Here is a tiny trained network, its code and every weight. The questions are about switching its units off for an input and a target symbol, where a switched-off unit gives its printed mean instead of its output.

import numpy as np


def w(rows, s, z=0):
    codes = np.array(rows[::2]) - 128.0
    scale = np.full(codes.shape[1], s)
    scale[-1] = z or s
    return codes * scale


def norm(h):
    return h / np.sqrt((h * h).mean(-1, keepdims=True) + 1e-5)


def f(y):
    return y / 2 * (1 + np.tanh(0.7978845608 * (y + 0.044715 * y**3)))


def softmax(a):
    e = np.exp(a - a.max(-1, keepdims=True))
    return e / e.sum(-1, keepdims=True)


def log_softmax(a):
    a = a - a.max(-1, keepdims=True)
    return a - np.log(np.exp(a).sum(-1, keepdims=True))


def net(x, mask):
    ids = ['ΠΣΦαηλμ'.index(c) for c in x.split()]
    T = len(ids)
    res = E[ids] + P[:T]
    q, k, v = (norm(res) @ M[0].T for M in (Q, K, V))
    z = softmax(np.where(np.tri(T) > 0, q @ k.T / 4**0.5, -1e9)) @ v
    res = res + np.where(mask[0], z, O[0][:, -1]) @ O[0][:, :-1]
    y = f(norm(res) @ A[0][:, :-1].T + A[0][:, -1])
    res = res + np.where(mask[1:9], y, B[0][:, -1]) @ B[0][:, :-1]
    return log_softmax(norm(res)[-1] @ U[:, :-1].T + U[:, -1])


Q, K, V, O, A, B = {}, {}, {}, {}, {}, {}
E = w([
[126,169,203,94],'Π',
[134,41,5,105],'Σ',
[133,101,80,147],'Φ',
[65,114,94,100],'α',
[244,3,168,138],'η',
[86,59,35,70],'λ',
[208,198,78,71],'μ',
],0.018)
P = w([
[93,183,2,230],'0',
[90,200,36,212],'1',
[89,151,41,173],'2',
[97,119,34,156],'3',
[106,107,47,138],'4',
[108,99,58,120],'5',
[122,89,76,96],'6',
[130,98,93,86],'7',
[132,95,96,65],'8',
[127,104,109,49],'9',
[129,98,114,45],'10',
[135,118,120,25],'11',
],0.0068)
Q[0] = w([
[150,134,151,92],'h0',
[126,118,120,124],'h0',
[143,125,105,147],'h0',
[143,114,115,2],'h0',
],0.013)
K[0] = w([
[73,138,183,161],'h0',
[180,141,116,88],'h0',
[179,129,138,63],'h0',
[249,255,100,21],'h0',
],0.0077)
V[0] = w([
[144,156,165,105],'h0',
[121,149,121,161],'h0',
[151,175,158,90],'h0',
[208,251,80,50],'h0',
],0.02)
O[0] = w([
[142,69,141,122,100],'h0',
[147,110,116,132,97],'h0',
[131,63,131,138,114],'h0',
[137,48,71,252,253],'h0',
],0.02,0.0061)
A[0] = w([
[45,94,131,84,234],'n0',
[126,121,161,218,191],'n1',
[181,139,150,146,96],'n2',
[59,175,170,188,184],'n3',
[91,54,130,139,48],'n4',
[142,105,143,177,254],'n5',
[3,147,130,129,40],'n6',
[122,145,83,109,119],'n7',
],0.024,0.0067)
B[0] = w([
[141,99,90,254,188],'n0',
[175,25,132,181,241],'n1',
[72,65,113,164,146],'n2',
[130,160,140,237,152],'n3',
[80,164,195,21,206],'n4',
[135,218,95,128,252],'n5',
[67,68,181,49,156],'n6',
[174,78,108,104,151],'n7',
],0.027,0.011)
U = w([
[197,127,82,203,183],'Π',
[92,81,53,107,114],'Σ',
[151,34,196,110,100],'Φ',
[56,132,180,153,137],'α',
[172,147,142,54,216],'η',
[150,142,7,82,2],'λ',
[153,193,91,157,35],'μ',
],0.013,0.0044)

Each question gives the input, a string of symbols that net reads in full, and the target symbol t.
The units are the heads (4 rows each of Q, K, V and O) and the neurons (one row each of A and B). Each row of codes is followed by its name. A weight is (code - 128) times the scale printed after its matrix; where a second scale follows, it is the last column's (O, A, B and U).
mask holds one flag per unit, heads first, then neurons. A switched-off unit (its flag False) gives its mean, the last column of its rows in O or B, instead of its output. The means were averaged over made-up inputs and are rounded, as every weight is.
A unit's drop is (log p(t) with every unit on - log p(t) with that unit switched off) / (log p(t) with every unit on - log p(t) with every unit switched off).
The circuit of an input: a set's keep is (log p(t) with only the set's units on - log p(t) with every unit switched off) / (log p(t) with every unit on - log p(t) with every unit switched off). Starting from all 9 units, units are removed one at a time, each time the one whose removal leaves the highest keep (on an exact tie, the one counted first), for as long as the keep stays at least 0.8.
circuit, biggest first: the units of the circuit, biggest drop first
most important unit: the unit with the biggest drop
top k neurons: the k neurons with the biggest drops, biggest first
drop of u: that unit's drop, to one decimal
input η Σ η Π η, target Φ: top 3 neurons : (n5 n2 n0)
input Σ α η Π η, target Σ: top 3 neurons : (n2 n4 n0)
input Σ α λ Σ η η η η, target η: most important unit : h0
input η Σ Π α η η λ η, target Φ: circuit, biggest first : (n5 h0)
input η η η Σ Σ, target λ: circuit, biggest first : (n4 h0)
input λ η α Π Π, target Φ: circuit, biggest first : (h0 n4)
input η α η α, target α: top 2 neurons : (n6 n1)
input η λ α Φ, target μ: top 4 neurons : (n1 n3 n4 n7)
input α Φ Σ, target λ: top 3 neurons : (n1 n4 n7)
input Σ η α Π Φ Σ η η η Π, target Φ: top 4 neurons : (n1 n4 n3 n0)
input Π η Σ α α α η, target Σ: drop of n3 : 0.2
input Σ α η η η η, target η: drop of n1 : 0.3
input η α Π α Σ α α, target Φ: drop of n4 : -0.1
